Below are the code and all the weights of a small trained network. Each question names an input and a class and asks about switching units off, where a switched-off unit gives its printed mean instead of its output.

import numpy as np


def w(rows, s, z=0):
    codes = np.array(rows[::2]) - 128.0
    scale = np.full(codes.shape[1], s)
    scale[-1] = z or s
    return codes * scale


def norm(h):
    return h / np.sqrt((h * h).mean(-1, keepdims=True) + 1e-5)


def f(y):
    return np.maximum(y, 0)


def log_softmax(a):
    a = a - a.max(-1, keepdims=True)
    return a - np.log(np.exp(a).sum(-1, keepdims=True))


def net(x, mask):
    res = np.array(x, float).reshape(1, 3) / 4 @ E
    u = 0
    for l in range(4):
        y = f(norm(res) @ A[l][:, :-1].T + A[l][:, -1])
        res = res + np.where(mask[u : u + 9], y, B[l][:, -1]) @ B[l][:, :-1]
        u += 9
    return log_softmax(norm(res)[-1] @ U[:, :-1].T + U[:, -1])


A, B = {}, {}
E = w([
[114,9,249],'x0',
[124,125,130],'x1',
[183,102,43],'x2',
],0.011)
A[0] = w([
[80,154,207,88],'0.n0',
[95,160,179,17],'0.n1',
[128,124,73,169],'0.n2',
[3,66,130,158],'0.n3',
[92,131,170,31],'0.n4',
[96,190,152,38],'0.n5',
[120,227,121,171],'0.n6',
[145,178,194,2],'0.n7',
[78,79,197,137],'0.n8',
],0.013,0.004)
B[0] = w([
[108,167,107,216],'0.n0',
[72,207,108,163],'0.n1',
[220,102,189,190],'0.n2',
[138,85,101,219],'0.n3',
[210,187,105,162],'0.n4',
[199,79,83,165],'0.n5',
[107,48,165,238],'0.n6',
[2,101,110,150],'0.n7',
[123,82,105,255],'0.n8',
],0.0074,0.007)
A[1] = w([
[98,98,78,9],'1.n0',
[58,132,158,155],'1.n1',
[107,177,247,238],'1.n2',
[91,167,180,11],'1.n3',
[77,163,197,254],'1.n4',
[147,190,78,245],'1.n5',
[157,140,162,87],'1.n6',
[155,202,121,168],'1.n7',
[146,40,91,131],'1.n8',
],0.014,0.0022)
B[1] = w([
[224,207,159,148],'1.n0',
[112,199,40,203],'1.n1',
[76,165,26,195],'1.n2',
[75,176,51,156],'1.n3',
[76,181,3,203],'1.n4',
[31,37,140,208],'1.n5',
[174,185,130,132],'1.n6',
[98,64,150,173],'1.n7',
[157,190,173,255],'1.n8',
],0.0082,0.0071)
A[2] = w([
[60,144,172,131],'2.n0',
[80,2,207,89],'2.n1',
[174,152,197,38],'2.n2',
[155,142,165,132],'2.n3',
[79,208,151,92],'2.n4',
[102,147,120,1],'2.n5',
[99,95,102,124],'2.n6',
[134,128,69,173],'2.n7',
[175,125,136,156],'2.n8',
],0.014,0.0054)
B[2] = w([
[164,165,81,171],'2.n0',
[93,28,104,253],'2.n1',
[114,170,131,167],'2.n2',
[94,156,103,164],'2.n3',
[116,177,1,173],'2.n4',
[174,179,67,128],'2.n5',
[193,130,197,196],'2.n6',
[76,96,222,223],'2.n7',
[117,221,136,183],'2.n8',
],0.0071,0.0068)
A[3] = w([
[80,107,104,191],'3.n0',
[163,112,112,53],'3.n1',
[250,116,125,60],'3.n2',
[173,232,131,122],'3.n3',
[123,142,47,157],'3.n4',
[213,122,142,237],'3.n5',
[127,197,109,174],'3.n6',
[174,100,181,253],'3.n7',
[166,142,180,62],'3.n8',
],0.018,0.0037)
B[3] = w([
[236,108,190,253],'3.n0',
[89,126,23,144],'3.n1',
[109,172,2,193],'3.n2',
[230,20,95,220],'3.n3',
[135,65,163,231],'3.n4',
[124,249,63,208],'3.n5',
[247,122,113,227],'3.n6',
[166,150,61,227],'3.n7',
[227,73,152,158],'3.n8',
],0.0084,0.0074)
U = w([
[110,148,64,254],'0',
[205,70,105,165],'1',
[156,12,189,139],'2',
[214,155,177,70],'3',
[130,232,242,2],'4',
[77,209,158,2],'5',
],0.011,0.0057)

Each question gives the input, the list of numbers given to net, and the class t.
The units are the neurons (one row each of A and B). Each row of codes is followed by its name. A weight is (code - 128) times the scale printed after its matrix; where a second scale follows, it is the last column's (A, B and U).
mask holds one flag per neuron, layer by layer. A switched-off neuron (its flag False) gives its mean, the last column of its row in B, instead of its output. The means were averaged over made-up inputs and are rounded, as every weight is.
A unit's drop is (log p(t) with every unit on - log p(t) with that unit switched off) / (log p(t) with every unit on - log p(t) with every unit switched off).
k most important neurons: the k neurons with the biggest drops, biggest first
k most important neurons of layer l: the k neurons of layer l with the biggest drops, biggest first
drop when u is switched off: that unit's drop, to one decimal
input [7,3,-8], class 0: most important neuron : 1.n2
input [3,3,1], class 3: 3 most important neurons : 1.n5; 1.n8; 0.n6
input [6,5,-6], class 0: 3 most important neurons : 1.n2; 1.n4; 0.n0
input [-5,-2,4], class 2: 3 most important neurons : 1.n5; 0.n8; 0.n3
input [6,2,8], class 0: 2 most important neurons : 1.n5; 1.n8
input [-7,-4,6], class 2: 2 most important neurons : 1.n5; 2.n7
input [-7,-3,5], class 2: 2 most important neurons : 1.n5; 2.n7
input [-5,-2,2], class 2: 2 most important neurons : 1.n5; 0.n8
input [7,-7,7], class 0: 2 most important neurons of layer 1 : 1.n5; 1.n8
input [-8,2,6], class 2: 2 most important neurons : 1.n5; 2.n7
input [4,-3,6], class 0: 2 most important neurons of layer 0 : 0.n0; 0.n1
input [-7,4,3], class 2: drop when 1.n5 is switched off : 0.5
input [4,7,7], class 0: drop when 3.n2 is switched off : 0.2
input [2,1,-1], class 3: drop when 2.n1 is switched off : 0.2
input [0,-3,-6], class 0: most important neuron of layer 0 : 0.n1
